Each row has a name. After each piece below comes the name of the row it's from, unless a question asks for something else. Each question is about the rows just above it. Places in a row count from 1.

[  1 -11 -21   6 -14  22 -10] = Z
[ 57  -7 -21 -17  48   1  30] = B
[-15 -34  26 -32  14  -2 -21] = P
[ 58  40 -41  79 -38 -12 -41] = L
[-43 -31  27 -28  20 -14 -42] = C
[-18  15  11  -2 -26 -64  -5] = K
[-15 -36   7  -5  28  11 -50] = X
[ -7  -7  32  29 -74  53   8] = V
[ 23  81  36   3 -22  26 -10] = G
[ 26 -17   3  18  78 -12  13] = R
[ 22  17 -16   0  -8  34  -2] = M
[ 22 -46  38  41  -2 -15  33] = A
Where in the named rows is [33]?
A, 7
[41] is at row and place
A, 4
Among the named rows, does one hold [ 36   3 -22] next to each other, in this order?
yes
Where in the named rows is [78]?
R, 5

[ -4  -5 -14 -17  -5 -12  -7 -13  -7 -17] = F
[-31 -13 -29 -65 -50 -61 -20 -30 -15 -34] = Y
[-27  -8 -14 -17  -5 -12  -7 -13  -7 -17] = H
[-34] is at row and place
Y, 10
Among the named rows, does one hold [-13 -29 -65] next to each other, in this order?
yes
Is [ -4 -12  -7 -13] printed in one of the named rows, side by side and in this order?
no
Does one of the named rows hold [-20 -30] side by side, in this order?
yes
Does one of the named rows hold [-14 -17  -5] side by side, in this order?
yes
Where in the named rows is [-30]?
Y, 8

[-14  -5 -15  15 -20 -26 -46 -23 -10 -19  54 -44 -25  -7  13 -48  17  -7
 -39  29 -19 -19   5 -10 -19   6  -1 -23  -6  48 -48 -19   9  -9  -1  34
  23  21   3  32  24 -10 -23  26 -17  -2   2  17  -2   6] -> D
[-45  16 -19  30   8  -9 -25 -39 -26 -46  35 -30 -40  -7   5 -13  45 -23
  -2   5   1   4  14 -17 -39 -35  19   4   1  27 -53 -44  43 -16  24  38
 -10  28  -1 -10  64 -20 -33  11  -9  15 -33  19 -19  -5] -> J
[-48  12 -19  28   5 -17 -31 -39 -28 -43  44 -36 -43  -9   4 -18  43 -24
  -9  10  -5   4  11 -16 -38 -35  21   4  -2  34 -57 -45  47 -12  26  45
  -8  33   2 -10  66 -19 -38  15 -13  15 -33  20 -21   0] -> Q
[-33  14 -25  37 -12 -22 -48 -46 -15 -53  53 -51 -38  -4  19 -40  44 -14
 -29  22 -11 -17  19 -25 -45 -11   6 -20   6  50 -73 -39  24 -26   6  46
  15  30  -5  21  51 -20 -36  19 -15   5 -12  25 -13  -7] -> W
[-33  14 -25  37 -12 -22 -48 -46 -15 -53  53 -51 -38  -4  19 -40  44 -14
 -29  22 -11 -17  19 -25 -45 -11   6 -20   6  50 -73 -39  24 -26   6  46
  15  30  -5  21  72 -24 -42  13 -12  16 -33  25 -23  -9] -> E
[-29   0 -18  21 -13 -26 -46 -30 -18 -28  56 -48 -34  -8   9 -43  26 -14
 -34  26 -17 -10   7 -13 -27  -9   9 -15  -6  49 -56 -30  26 -11  11  44
  13  30   3  18  41 -12 -32  24 -18   3 -11  20 -11   5] -> N
[-20  18 -26  42 -16 -17 -49 -46  -8 -57  49 -50 -32  -1  26 -44  43  -8
 -31  22  -9 -26  25 -28 -47   1  -3 -28  12  51 -74 -33   9 -34  -5  41
  22  23  -9  33  40 -21 -30  17 -13   1  -2  25  -6 -14] -> T
[-16  27 -22  41   2   4 -21 -39  -8 -57  20 -22 -23   2  25 -11  44  -6
   3  -1  10 -18  28 -27 -44 -10  -2 -14  18  21 -51 -30   6 -35  -3  23
   5  10 -12  17  37 -21 -19   4  -3   7 -10  18  -5 -20] -> S
asked: [-45  16 -19  30   8  -9 -25 -39 -26 -46  35 -30 -40  -7   5 -13  45 -23
  -2   5   1   4  14 -17 -39 -35  19   4   1  27 -53 -44  43 -16  24  38
 -10  28  -1 -10  64 -20 -33  11  -9  15 -33  19 -19  -5]
J
Does one of the named rows hold [-17 -31] side by side, in this order?
yes
asked: [-20  18 -26  42 -16 -17 -49 -46  -8 -57  49 -50 -32  -1  26 -44  43  -8
 -31  22  -9 -26  25 -28 -47   1  -3 -28  12  51 -74 -33   9 -34  -5  41
  22  23  -9  33  40 -21 -30  17 -13   1  -2  25  -6 -14]
T

[-8 -9  3  1  0  1  4  7  8 -4 -9  0] : moduz
[ 13  17  -6  24 -11   7 -24   9  -5 -12   3   0] : sizog
[ -5 -21   6  -4   4  13  14  -2   9   0   9 -20] : kap
[  4  -7  10 -14  11   6  11  10  -7   8  -1  -5] : kuve
[-44 -58   6  15  27 -80 -22  -8  21  21  11  27] : Bakiv
Does one of the named rows hold [-8 -9] side by side, in this order?
yes
[-22] is at row and place
Bakiv, 7
Where in the named rows is [-24]?
sizog, 7
[-14] is at row and place
kuve, 4
Where in the named rows is [-80]?
Bakiv, 6
Row and place of [14] in the named rows:
kap, 7

[-65 -66 -50 -22] = Fus
[ 61  48   5 -32] = peki
[ 66 -31   0  17] = riru
[ 31  74 -10  12] = kos
[-30 -31  32 -30] = Lof
[-55  26  35  42] = giteg
[ 81 -48  62  -5] = big
[-60 -66 -59 -17] = suzub
Where in the named rows is [-60]?
suzub, 1
Row and place of [61] in the named rows:
peki, 1

[-13 -29   1 -11  21 -30  -8] = Denes
[  0  18  18   2   6   7 -12] = mapi
[  4  10   2   0  19  18 -13] = gome
[ -5  17  -3  -8 -60  -1   0] = sozaf
[ -4 -33 -18  -6  46  -8 -10] = fidig
[ 4 10  2  0 19 18 70] = Bidu
[  1  -5   0  -1 -45   2 -45] = Guv
[ -3   1   6   4 -19   0 -13] = dubiz
[18 31 11  4  1  0 37] = bil
[-4 32  9 10 29 -6 14] = labu
Where in the named rows is [-33]?
fidig, 2
Row and place of [-19] in the named rows:
dubiz, 5
Among the named rows, does one hold [ 0 19 18] next to each other, in this order?
yes
Among the named rows, does one hold [ 19  18 -13] next to each other, in this order?
yes
asked: [ -5  17  -3  -8 -60  -1   0]
sozaf

[ 14  30  15  14  10  47  24  18 -46] = lel
[ 26 -46 -61  -6  11 -47 -41  10 -47] = Pov
[-17 -19  15  -4   8   6  33   4  13] = rone
[  5 -70  -4  10   2 -33  13 -36  13] = Nozaf
[  5  56  40  -3 -14 -31  -1  27 -12] = sipof
[ 27  14   4  27 -46 -10  -7  36   2] = zukep
[-21  13   6  16  -2  13 -18  25   2] = Zag
[ 12  35  19  16 -55  78 -16 -15  33] = lotuv
Is [14  9 47 24] printed in one of the named rows, side by side and in this order?
no
[-16] is at row and place
lotuv, 7
[-3] is at row and place
sipof, 4
Among the named rows, does one hold [31 15] next to each other, in this order?
no
Is [25  2] printed in one of the named rows, side by side and in this order?
yes

[-35 -47 -27  28   6  33  -2   1 -23 -26   2]  kebo
[ 39  34  22   0  12 -48  56  14  20 -24  22]  kitum
[-40 -53  -9  48  11   2  -4  20 -38 -57  19]  gopo
[-28   3 -65  84 -59 -33 -24  -1  51  -8  57]  volok
[-17 -41 -46  75 -55 -41   9 -14  25 -16  27]  volu
[ 24 -14  46  23  29 -10  41  16   7  35  16]  liro
[-42 -50 -32  24   0  32   2   9 -27 -32   4]  pak
[-12 -47 -51  74 -60 -47   7 -13  26 -14  22]  Tukip
[-37 -51  -4  43  15   0  -3  20 -46 -55  26]  Luzi
[ 26 -60  -4  22 -28  -5  56  28 -24 -23  21]  doda
[-13 -46 -46  70 -55 -49   7 -15  24 -16  19]  Pavi
[-49] is at row and place
Pavi, 6
Among the named rows, does one hold [ 0 24] next to each other, in this order?
no
[-65] is at row and place
volok, 3

[-12  -6   9 -14   8 -14 -19 -32  -4 -20  19 -21  27  -2 -28  17 -15 -35
 -18  64  -8 -13 -30   6  29   6   7  29  14  -4  11 -12   6  -2   3  24
  -3 -38  -7   2 -18  -5  12   6   8   3 -11 -10  17 -34 -37 -17   8 -12
 -18] : muli
[-11  -5 -21  18   7 -20   4 -38  10 -22   9 -36  35  -2   2  11 -13 -22
  -6  69  -8 -27 -12 -25 -15  -8  12  -2  21  13  32   6  15   2  11  30
 -18 -33 -11  16  18   4  -9   3  19   9  -4 -10  19  -6 -27   5   8  18
  -6] : muf
[-21  15   2 -26  13 -27 -14 -39  25 -20   7  -8  12  10 -29  15 -32 -34
 -40  46  13 -20 -10  11  24 -15  20  21   5  14  -9  -4  18 -11 -11  31
  -3 -19  -9  17  11  -7 -11  36  -9   2 -20 -12   7 -14 -12   0 -15  13
 -23] : gaset
[-17   6  14 -26  17 -17 -22 -31  10 -19   4 -17  13   1 -36  14 -27 -36
 -29  63  15 -10 -24  16  30   2   9  29   6   5   1 -11   5  -8 -19  24
   0 -34  -5  11 -16 -11   2  17 -11  -6 -16 -18  11 -23 -13 -16  -3   1
 -16] : tezib
[  7  17   3   0  12 -23  -2 -37  -9 -10  18 -22  17  18 -12  19  -5  -4
  13  85   9 -15   4 -37 -10   7 -12 -18  20  28 -13   5   1  -9 -29  42
   6 -10   6  13 -10 -12 -11  -2  -4  -6 -26  -3  11  -5 -24   4  -1  16
   0] : Felil
Is [11 -5] printed in one of the named rows, side by side and in this order?
yes
asked: [  7  17   3   0  12 -23  -2 -37  -9 -10  18 -22  17  18 -12  19  -5  -4
  13  85   9 -15   4 -37 -10   7 -12 -18  20  28 -13   5   1  -9 -29  42
   6 -10   6  13 -10 -12 -11  -2  -4  -6 -26  -3  11  -5 -24   4  -1  16
   0]
Felil

[-19  -8 -17 -28 -45  -7 -18 -21 -10 -28  -7  -8 -16 -25 -17  -7 -19 -31
 -17 -25 -23  -8 -17 -23 -32 -25  -8 -28 -26] = Nason
[-31 -14 -28 -23 -14 -14 -35 -19 -28 -25 -13 -14 -17 -41 -30 -12 -20 -28
 -18 -19 -19 -15 -18 -23 -36 -19 -15 -27 -23] = Gif
[-52 -64 -24 -37 -61 -65 -27 -50 -51 -46 -63 -64  -9 -23 -23 -54  -8 -44
  -5 -34 -12 -65  -7  -9 -41 -13 -64 -47 -48] = guren
Row and place of [-44] in the named rows:
guren, 18
Among the named rows, does one hold [ -8 -44] next to each other, in this order?
yes
Is [-14 -23 -28] printed in one of the named rows, side by side and in this order?
no
The row with [-19  -8 -17 -28 -45  -7 -18 -21 -10 -28  -7  -8 -16 -25 -17  -7 -19 -31
 -17 -25 -23  -8 -17 -23 -32 -25  -8 -28 -26] is
Nason

[-60 -55  -9  12 -66  51 -83 -11   3  25 -56 -58 -37 -25 -83 -11 -35 -41
  59   7  -4   1  55 -14  57] -> pimar
[-10  33 -28   4 -45   6   6 -26 -72  49 -51 -52  -6  20  14 -53  62  60
   6 -35 -72 -21 -46  15  -5] -> Farun
[-10  33  16   4 -45   6   6 -26 -72  49 -51 -52  -6  20  14 -53  62  60
   6 -59  -5  54 -33 -72  -1] -> kur
Row and place of [15] in the named rows:
Farun, 24
Does one of the named rows hold [62 60  6] side by side, in this order?
yes
Does one of the named rows hold [ 49 -72 -26   6] side by side, in this order?
no
Among the named rows, does one hold [-53  14] next to each other, in this order?
no

[ 84  56  19  58  48   6 -41 -18] = daba
[ 84  56  19  26  59  -7 -74 -39] = gumol
[ 84 -28 -27  26  59  -7 -61 -29] = niki
[-29] is at row and place
niki, 8
Row and place of [6] in the named rows:
daba, 6
Where in the named rows is [-28]?
niki, 2

[  5 -58  24 -24  18  55  -4 -68   2  44  70  -2 -11] : mes
[  9  15  -5  -1   3  -8  -1  -5  -8   2 -10  -3  15] : Buko
[  9  15  -5  -1   3 -14  -1  -5  -8   2 -10  -3  15] : nebu
[-24 -19   3  20 -22  17   6  -6   7 -27 -29   3  -8] : veza
[-24 -19   3  20 -22  17   6  55  28 -29  -3   7 -41] : Vezib
Is [  7  -3 -29] printed in one of the named rows, side by side and in this order?
no
Is [ 44   2 -68  -4  55] printed in one of the named rows, side by side and in this order?
no
Where in the named rows is [-4]?
mes, 7
Does one of the named rows hold [-29  -3   7 -41] side by side, in this order?
yes
Where in the named rows is [-2]?
mes, 12
Row and place of [18] in the named rows:
mes, 5
Does one of the named rows hold [-14   3  -1  -5] side by side, in this order?
no

[-66  34 -10  10 -33  61  20  12] : nalu
[-65  52 -19  11 -24  60  -3  -7] : pab
[-65  54 -29  25 -30  33  11  -4] : Fene
[-59  45 -13   7  -6  38  17   0] : tet
[-70  41 -38  -9  27  36  18  -2] : Bukam
[-66  34 -10  10 -33  31   2  -9] : pemi
[-74  51 -15  26 -33  43  17  -2] : disob
[-70  61   0   1 -19  44   8   5] : dom
Does one of the named rows hold [-65  52 -19] side by side, in this order?
yes
Where in the named rows is [12]?
nalu, 8
Row and place of [2] in the named rows:
pemi, 7
[26] is at row and place
disob, 4
Row and place of [25] in the named rows:
Fene, 4
Does one of the named rows hold [ 3 -9] side by side, in this order?
no
Does one of the named rows hold [20 12] side by side, in this order?
yes

[-68  46  37 -12  -9   2  12] : Med
[34 10 -1  1 -9 11 10] : morat
[-26 -28  -2   1  35 -30 -27] : muviv
Row and place of [-26] in the named rows:
muviv, 1
Does one of the named rows hold [-30  35   1] side by side, in this order?
no
Among the named rows, does one hold [ 1 -1 10 34] next to each other, in this order?
no
Among the named rows, does one hold [-27 -30  35   1  -2] next to each other, in this order?
no

[ 28 -43  32  14 -15 -58 -12  -8  -1 -15   6  37 -28 -15  21   5 -12  -7
  32 -18 -19  10  52  23  -6 -10 -29  18   1  13 -38  12  30 -23   2   7
  -3  30 -16  18 -16  -5  17  -9 -25   5  -9  15  -1 -34  -5   7  58  -6
   2   1   6  -9] = nel
[-52  76  23   2 -21  46  12  -6  19  10 -24 -57  31  12 -14 -32  19  16
  22  63  50 -64 -51 -19  44  53  24 -45   5  26  46 -35 -25   7  -2  13
 -28 -29  23  12 -17 -36 -74  -7  50  -4  23 -19  -4  59  21   8 -43  64
  -2 -13 -14 -57] = siv
[-43  57  16  -1 -10  39  12  -9  17   9 -21 -47  30  12  -8 -22  17  18
  16  46  37 -44 -34 -13  28  40  23 -36   1  18  37 -27 -18   9   1   3
 -22 -30  14   8 -14 -26 -61   1  31  -4  19 -20  -7  47  10   0 -40  46
  -5   1 -19 -32] = levob
Row and place of [24] in the named rows:
siv, 27
asked: [-43  57  16  -1 -10  39  12  -9  17   9 -21 -47  30  12  -8 -22  17  18
  16  46  37 -44 -34 -13  28  40  23 -36   1  18  37 -27 -18   9   1   3
 -22 -30  14   8 -14 -26 -61   1  31  -4  19 -20  -7  47  10   0 -40  46
  -5   1 -19 -32]
levob

[-23   1   0  14 -34   6  -7  -3  -2   2] -> nobur
[-1  2  5  3 -2  4 -5  1 -2  0] -> fubuk
[-1  2  5  3 -2  4 -5  1  0 19] -> maru
[-23   1   0  14 -34 -14  16   5   5  -4] -> Podum
[-77  -2   4  26 -73 -82  75   5   1  26] -> kiz
Among the named rows, does one hold [ 1 26] next to each other, in this order?
yes
Does one of the named rows hold [ 75 -82 -73  26] side by side, in this order?
no
asked: [-23   1   0  14 -34   6  -7  -3  -2   2]
nobur
Row and place of [-73] in the named rows:
kiz, 5
Does one of the named rows hold [  5  16 -14 -34  14] side by side, in this order?
no
Where in the named rows is [-77]?
kiz, 1
Is [-1  2] printed in one of the named rows, side by side and in this order?
yes

